Below is a small trained network, with its code and all its weights. Each question gives an input and a class and asks what happens when units are switched off, that is, made to give their printed mean instead of their output.

import numpy as np


def w(rows, s, z=0):
    codes = np.array(rows[::2]) - 128.0
    scale = np.full(codes.shape[1], s)
    scale[-1] = z or s
    return codes * scale


def f(y):
    return y / 2 * (1 + np.tanh(0.7978845608 * (y + 0.044715 * y**3)))


def log_softmax(a):
    a = a - a.max(-1, keepdims=True)
    return a - np.log(np.exp(a).sum(-1, keepdims=True))


def net(x, mask):
    res = np.array(x, float).reshape(1, 6) / 4 @ E
    y = f(res @ A[0][:, :-1].T + A[0][:, -1])
    res = res + np.where(mask, y, B[0][:, -1]) @ B[0][:, :-1]
    return log_softmax(res[-1] @ U[:, :-1].T + U[:, -1])


A, B = {}, {}
E = w([
[119,121,127,135],'x0',
[115,124,148,133],'x1',
[148,214,1,189],'x2',
[128,179,226,221],'x3',
[30,218,165,85],'x4',
[111,116,139,134],'x5',
],0.0086)
A[0] = w([
[157,79,103,78,199],'n1',
[101,68,120,152,15],'n2',
[164,161,211,88,57],'n3',
[118,119,213,112,137],'n4',
[98,54,121,1,166],'n5',
[160,237,150,150,110],'n6',
[121,76,162,202,249],'n7',
[43,149,116,189,4],'n8',
],0.0099,0.0032)
B[0] = w([
[176,35,155,92,206],'n1',
[140,154,189,187,124],'n2',
[137,171,84,77,173],'n3',
[191,195,108,74,211],'n4',
[72,70,223,103,254],'n5',
[117,41,225,140,205],'n6',
[255,183,58,113,209],'n7',
[130,125,199,136,158],'n8',
],0.0074,0.0066)
U = w([
[114,50,217,150,252],'0',
[172,98,154,133,88],'1',
[47,75,182,84,4],'2',
[107,159,155,113,150],'3',
[138,84,69,113,145],'4',
[149,135,104,229,9],'5',
[2,157,31,81,152],'6',
],0.0092,0.0032)

Each question gives the input, the list of numbers given to net, and the class t.
The units are the neurons (one row each of A and B). Each row of codes is followed by its name. A weight is (code - 128) times the scale printed after its matrix; where a second scale follows, it is the last column's (A, B and U).
mask holds one flag per neuron, in row order. A switched-off neuron (its flag False) gives its mean, the last column of its row in B, instead of its output. The means were averaged over made-up inputs and are rounded, as every weight is.
A unit's drop is (log p(t) with every unit on - log p(t) with that unit switched off) / (log p(t) with every unit on - log p(t) with every unit switched off).
The circuit of an input: a set's keep is (log p(t) with only the set's units on - log p(t) with every unit switched off) / (log p(t) with every unit on - log p(t) with every unit switched off). Starting from all 8 units, units are removed one at a time, each time the one whose removal leaves the highest keep (on an exact tie, the one counted first), for as long as the keep stays at least 0.8.
units of the circuit, in order: the units of the circuit, biggest drop first
unit that matters most: the unit with the biggest drop
k most important neurons: the k neurons with the biggest drops, biggest first
drop when u is switched off: that unit's drop, to one decimal
input [-6,4,-8,1,8,6], class 3: unit that matters most : n4
input [7,7,1,3,-5,0], class 5: units of the circuit, in order : (n5 n7 n1)
input [7,-3,-3,7,7,0], class 3: units of the circuit, in order : (n4 n3)
input [8,5,-3,7,0,-8], class 1: 3 most important neurons : (n7 n4 n5)
input [2,-8,8,2,6,7], class 0: 2 most important neurons : (n6 n8)
input [4,3,2,3,-7,6], class 5: 2 most important neurons : (n5 n7)
input [2,-8,-7,4,8,-1], class 3: 3 most important neurons : (n4 n3 n1)
input [8,-7,1,5,-6,-4], class 5: drop when n5 is switched off : 0.3
input [-7,7,6,6,7,-4], class 0: drop when n6 is switched off : 0.8
input [2,2,-1,-8,3,4], class 2: drop when n8 is switched off : 0.0
input [3,6,-2,5,-2,7], class 1: drop when n7 is switched off : 0.3
input [-4,2,-6,5,6,2], class 3: 2 most important neurons : (n4 n3)
